W =
[[ 2.04  2.62 -0.72  0.88]
 [ 0.79  2.68  4.96  0.22]
 [-0.58  0.45  3.79  0.29]
 [ 1.86  2.16  2.65  3.11]
 [ 0.78 -0.77 -1.29  0.82]
 [-0.38 -1.01  1.02 -1.74]
 [-0.33  0.97  6.77  0.33]
 [ 2.08  1.60 -0.97  0.32]
 [ 1.98  1.51  0.23 -0.01]
 [ 0.17 -1.25  0.33 -1.25]
 [ 2.16  1.98  1.29  3.05]
 [ 0.85  2.82  6.03 -0.11]
 [ 1.16  2.60  3.32  2.23]
 [ 0.40  0.25  7.17 -0.30]]
Indices start at 0.
The entry in row 0 and column 0? 2.04
The entry directly above the largest entry: 3.32
The entry in row 1 and column 0? 0.79
The entry in the bottom-left corner? 0.40
The entry in the top-right corner? 0.88
The entry directly below the smallest entry? 0.33
The entry in the bottom-right corner: -0.30
The entry just left of 0.23 -> 1.51
The entry directly below 3.32 is 7.17
The entry in row 0 and column 1 is 2.62
The entry at row 0, column 2? -0.72
The entry at row 2, column 2? 3.79
The entry directly above 1.60 is 0.97
The entry directly above 6.03? 1.29
The entry at row 2, column 0 -> -0.58
The entry just left of -1.01: -0.38
The entry directly above 6.77: 1.02
The entry directly above the smallest entry is 0.82
The entry just left of the largest entry: 0.25
The entry just right of 0.23 is -0.01
The entry at row 1, column 1? 2.68
The entry just left of 0.22 -> 4.96

M =
[[ 4.31 -4.29  7.09 -0.52 -0.72  2.75  1.64  0.48 -3.06 -4.37  1.79]
 [ 3.93  0.71  2.31  4.08  1.68  4.62  1.36 -3.26 -0.91  0.72 -1.88]
 [-0.91 -0.99 -0.05 -2.14  2.26  6.59 -0.89 -5.54 -2.25  0.71  3.68]
 [ 0.71 -3.90  4.71  0.16 -3.51 -2.33 -4.50  1.66 -2.37  1.21 -4.57]
 [ 4.84  1.71  1.58  1.18  2.23 -1.41  4.71  1.34  0.69  0.49  2.76]
 [-0.23  2.25 -0.52  0.08  1.30  1.27  0.45 -0.71 -0.53  3.77 -2.20]
 [ 2.14 -0.91  1.95  5.34  2.65 -0.51 -1.15 -1.28  0.28 -1.27 -0.82]]
Indices start at 0.
The median of all entries: 0.49
Find the entry directly above -1.41.
-2.33
Find the smallest entry.
-5.54
Find the bottom entry of the column that holds the smallest entry.
-1.28
The entry in row 0 and column 0: 4.31
Find the entry just left of 5.34.
1.95
The entry just right of 0.16 -> -3.51
Find the top-right entry.
1.79
Find the entry just right of the largest entry.
-0.52
Find the maximum.
7.09
The bottom-right entry: -0.82
The entry just left of the largest entry is -4.29
Find the entry directly below the smallest entry.
1.66
Find the entry directly below 0.08.
5.34
Find the entry at row 2, column 0.
-0.91
The top entry of the column that holds the smallest entry is 0.48
Find the entry just left of -1.28.
-1.15
The entry directly below the largest entry: 2.31
Find the entry just left of 1.64.
2.75
The entry directly above the centre entry is 6.59
The entry directly above the smallest entry is -3.26
Find the entry just right of -3.06.
-4.37
The entry directly above -0.89 is 1.36
Find the entry just left of 0.69.
1.34
The entry at row 1, column 0 -> 3.93
Find the entry in the bottom-left corner.
2.14
The entry in row 2 and column 2: -0.05
The entry just left of 1.66: -4.50
The entry directly below 4.08 -> -2.14

A = [[0.83, -2.07, 0.64, -0.88, -0.24, -0.47, 1.14, 2.77, -0.12, 0.55, -0.26, 4.61, -4.98, -1.03, 0.14], [-0.11, -0.66, 0.65, -3.04, -1.00, -0.11, 0.66, -0.76, 0.23, 1.42, -3.41, -1.75, -7.15, -0.04, -0.47], [0.57, -2.50, 0.56, -1.46, -0.44, -0.48, 1.11, 1.53, -0.08, 1.37, -0.81, 2.61, -6.49, -1.06, -0.19], [-0.39, 2.69, 0.80, -1.94, -0.25, 0.41, -0.03, -0.79, 0.16, -1.07, -2.99, 0.41, -0.67, 1.22, 0.55], [-0.25, 1.94, 0.86, -2.13, -0.16, 0.32, 0.41, -0.46, -0.11, -1.27, -2.61, 1.63, -0.83, 1.04, 0.73], [0.46, -1.05, 0.69, -1.45, 0.16, -0.14, 1.32, 1.65, -0.71, -0.85, -0.09, 5.79, -1.96, -0.23, 0.84], [-0.56, 1.58, 0.73, -2.94, -0.67, 0.27, 0.07, -1.83, 0.33, -0.09, -4.29, -2.74, -3.11, 0.93, 0.12], [-0.42, 2.91, 0.78, -1.82, -0.28, 0.42, -0.22, -0.91, 0.27, -0.99, -3.04, 0.04, -0.62, 1.26, 0.48], [0.43, -2.80, -0.48, 0.90, 0.66, -0.30, 0.96, 0.95, -1.10, -0.32, 4.03, 3.31, 0.86, -0.89, 0.41], [0.88, -1.72, 0.69, -0.66, -0.19, -0.42, 1.09, 3.23, -0.08, 0.29, -0.20, 5.29, -4.50, -0.93, 0.24], [0.05, 0.14, 0.79, -2.32, 0.08, 0.09, 1.05, 0.25, -0.70, -1.40, -1.30, 3.64, -1.27, 0.44, 1.05], [-0.11, -1.49, -0.20, -1.59, 0.85, 0.01, 1.07, -1.15, -2.17, -1.27, 1.65, 1.96, 2.93, 0.06, 0.87]]
Give the smallest entry.
-7.15
Give the entry just right of the smallest entry.
-0.04
The entry just left of 0.08 -> -2.32
The entry just right of 0.83 -> -2.07
The entry just right of -3.11 -> 0.93

[[-0.92  2.19  0.56 -0.13]
 [ 1.04 -1.38  0.95 -1.21]
 [-0.60  0.78  1.30 -1.96]
 [-0.91  2.14  0.52  0.55]
 [ 0.64 -1.32  1.25 -1.69]
 [-0.92  1.96  0.83 -0.90]
 [-0.82  1.47  1.08 -1.54]
 [ 0.16 -0.71  1.41 -2.02]
 [-0.26  0.02  1.41 -2.04]]
Rows and columns are numbered from 0.
The entry directly below -0.91? 0.64
The entry at row 2, column 0? -0.60
The entry just left of 1.30 is 0.78
The smallest entry: -2.04
The entry in row 0 and column 1: 2.19
The entry in the bottom-left corner -> -0.26
The entry directly below 0.95 is 1.30
The entry in the top-left corner? -0.92
The entry directly below 2.19 -> -1.38
The entry at row 1, column 0? 1.04
The entry directly below 0.52? 1.25
The entry in the top-right corner? -0.13
The entry directly below 1.08: 1.41
The entry at row 0, column 2? 0.56
The entry directly below -0.60: -0.91
The entry directly below -0.82 is 0.16
The entry directly below 0.64 -> -0.92
The entry just left of the smallest entry? 1.41
The entry directly below 0.83? 1.08
The entry directly above -1.54 is -0.90
The entry directly above 0.16: -0.82
The entry directly above 1.25? 0.52
